Below is a small trained network, with its code and all its weights. Each question gives an input and a class and asks what happens when units are switched off, that is, made to give their printed mean instead of their output.

import numpy as np


def w(rows, s, z=0):
    codes = np.array(rows[::2]) - 128.0
    scale = np.full(codes.shape[1], s)
    scale[-1] = z or s
    return codes * scale


def norm(h):
    return h / np.sqrt((h * h).mean(-1, keepdims=True) + 1e-5)


def f(y):
    return np.maximum(y, 0)


def log_softmax(a):
    a = a - a.max(-1, keepdims=True)
    return a - np.log(np.exp(a).sum(-1, keepdims=True))


def net(x, mask):
    res = np.array(x, float).reshape(1, 4) / 4 @ E
    u = 0
    for l in range(4):
        y = f(norm(res) @ A[l][:, :-1].T + A[l][:, -1])
        res = res + np.where(mask[u : u + 6], y, B[l][:, -1]) @ B[l][:, :-1]
        u += 6
    return log_softmax(norm(res)[-1] @ U[:, :-1].T + U[:, -1])


A, B = {}, {}
E = w([
[26,137,188,62,135,131,127,15],'x0',
[73,157,70,67,105,85,254,187],'x1',
[169,70,106,179,3,116,93,224],'x2',
[202,182,184,81,43,93,183,197],'x3',
],0.0028)
A[0] = w([
[205,194,201,94,253,145,129,69,83],'L0N1',
[130,58,123,125,30,90,162,173,81],'L0N2',
[78,48,92,168,185,169,129,81,51],'L0N3',
[105,88,40,163,228,155,79,88,93],'L0N4',
[65,50,100,171,126,143,72,48,3],'L0N5',
[218,191,173,22,90,65,167,130,85],'L0N6',
],0.0044,0.0039)
B[0] = w([
[122,202,160,185,129,163,182,3,246],'L0N1',
[140,74,149,148,140,130,81,143,214],'L0N2',
[180,111,208,180,115,122,107,106,201],'L0N3',
[136,115,202,201,192,140,126,90,252],'L0N4',
[210,122,249,116,105,100,39,140,190],'L0N5',
[217,167,176,94,83,130,112,66,218],'L0N6',
],0.0063,0.0032)
A[1] = w([
[181,83,58,122,55,103,53,244,67],'L1N1',
[88,49,143,129,64,151,60,109,60],'L1N2',
[137,73,151,109,249,121,159,98,120],'L1N3',
[19,4,16,90,185,94,101,145,122],'L1N4',
[30,147,58,87,159,191,114,63,3],'L1N5',
[93,174,168,3,137,120,216,100,39],'L1N6',
],0.0045,0.0024)
B[1] = w([
[3,102,44,182,128,185,209,164,254],'L1N1',
[154,89,116,105,116,60,147,77,187],'L1N2',
[62,116,82,154,112,177,140,178,209],'L1N3',
[101,131,132,187,36,123,44,199,160],'L1N4',
[103,134,167,167,193,171,162,218,149],'L1N5',
[205,77,101,97,205,107,162,175,195],'L1N6',
],0.0058,0.0035)
A[2] = w([
[31,62,159,153,142,102,84,170,151],'L2N1',
[176,145,122,14,136,2,147,215,2],'L2N2',
[103,214,146,28,90,142,100,82,39],'L2N3',
[132,96,43,196,87,166,115,220,47],'L2N4',
[153,139,136,58,107,108,127,98,180],'L2N5',
[153,160,93,54,157,54,151,148,78],'L2N6',
],0.0066,0.0033)
B[2] = w([
[221,123,72,104,86,181,171,142,225],'L2N1',
[103,47,89,91,98,112,77,1,170],'L2N2',
[173,128,129,78,101,48,181,219,155],'L2N3',
[82,192,70,163,76,164,208,163,253],'L2N4',
[161,114,108,89,104,106,126,153,177],'L2N5',
[135,38,93,130,118,155,65,111,156],'L2N6',
],0.0081,0.0052)
A[3] = w([
[153,82,151,170,107,152,41,237,121],'L3N1',
[204,186,177,126,148,147,104,116,96],'L3N2',
[113,87,138,47,3,68,51,108,5],'L3N3',
[57,40,45,119,143,113,113,164,51],'L3N4',
[119,88,26,76,114,89,127,180,169],'L3N5',
[109,157,145,148,234,211,168,118,191],'L3N6',
],0.0065,0.002)
B[3] = w([
[119,83,75,36,173,162,153,130,176],'L3N1',
[82,165,107,146,106,100,142,171,207],'L3N2',
[95,131,53,123,181,167,176,2,201],'L3N3',
[153,170,122,134,90,121,159,145,173],'L3N4',
[131,85,80,191,130,212,115,167,221],'L3N5',
[93,140,99,93,104,52,107,172,253],'L3N6',
],0.0083,0.005)
U = w([
[126,110,116,130,147,103,80,201,10],'0',
[152,153,158,37,72,136,79,151,1],'1',
[199,49,40,33,124,185,151,36,192],'2',
[43,217,200,254,219,127,52,22,133],'3',
[202,37,229,113,198,195,20,147,106],'4',
[20,193,105,82,194,24,154,207,144],'5',
[90,137,17,156,39,216,214,249,144],'6',
[223,244,221,57,40,47,206,109,137],'7',
],0.011,0.0096)

Each question gives the input, the list of numbers given to net, and the class t.
The units are the neurons (one row each of A and B). Each row of codes is followed by its name. A weight is (code - 128) times the scale printed after its matrix; where a second scale follows, it is the last column's (A, B and U).
mask holds one flag per neuron, layer by layer. A switched-off neuron (its flag False) gives its mean, the last column of its row in B, instead of its output. The means were averaged over made-up inputs and are rounded, as every weight is.
A unit's drop is (log p(t) with every unit on - log p(t) with that unit switched off) / (log p(t) with every unit on - log p(t) with every unit switched off).
The circuit of an input: a set's keep is (log p(t) with only the set's units on - log p(t) with every unit switched off) / (log p(t) with every unit on - log p(t) with every unit switched off). Starting from the 12 units with the biggest drops (on a tie, the unit counted first), units are removed one at a time, each time the one whose removal leaves the highest keep (on an exact tie, the one counted first), for as long as the keep stays at least 0.8.
units of the circuit, in order: the units of the circuit, biggest drop first
top k neurons: the k neurons with the biggest drops, biggest first
k most important neurons of layer l: the k neurons of layer l with the biggest drops, biggest first
input [-3,-7,0,-8], class 4: top neuron	(L3N1)
input [8,4,-7,3], class 5: top 2 neurons	(L0N1; L1N5)
input [1,-6,1,-1], class 4: top 2 neurons	(L2N4; L0N5)
input [0,1,1,-2], class 4: units of the circuit, in order	(L2N4; L0N5; L0N4)
input [-1,-7,6,-6], class 4: units of the circuit, in order	(L2N4; L0N5)
input [6,2,7,-3], class 2: units of the circuit, in order	(L2N4; L3N3)
input [4,-1,-6,-1], class 3: 4 most important neurons of layer 0	(L0N1; L0N4; L0N6; L0N3)
input [-4,6,-7,-8], class 5: units of the circuit, in order	(L3N6; L0N4; L3N5)
input [-4,-2,0,7], class 2: top 3 neurons	(L0N6; L1N3; L0N1)
input [0,4,-8,5], class 7: 2 most important neurons of layer 0	(L0N1; L0N6)
input [8,-2,0,8], class 7: 2 most important neurons of layer 2	(L2N3; L2N1)
input [6,-4,-5,0], class 5: top 2 neurons	(L3N6; L2N2)
input [-7,8,-2,6], class 2: top 2 neurons	(L0N6; L2N2)
input [7,-2,-6,-2], class 5: units of the circuit, in order	(L3N6)
input [1,3,-2,-7], class 5: 3 most important neurons of layer 3	(L3N6; L3N5; L3N2)
input [1,-3,5,-5], class 4: units of the circuit, in order	(L0N5; L2N4)
input [4,7,-7,2], class 2: top 2 neurons	(L1N6; L1N1)
input [6,-6,4,6], class 2: top 2 neurons	(L3N3; L0N1)
input [3,4,-5,3], class 2: top 2 neurons	(L1N6; L0N4)
input [4,-2,0,-4], class 3: top neuron	(L3N2)
input [-1,-4,0,-5], class 4: 2 most important neurons of layer 3	(L3N1; L3N3)
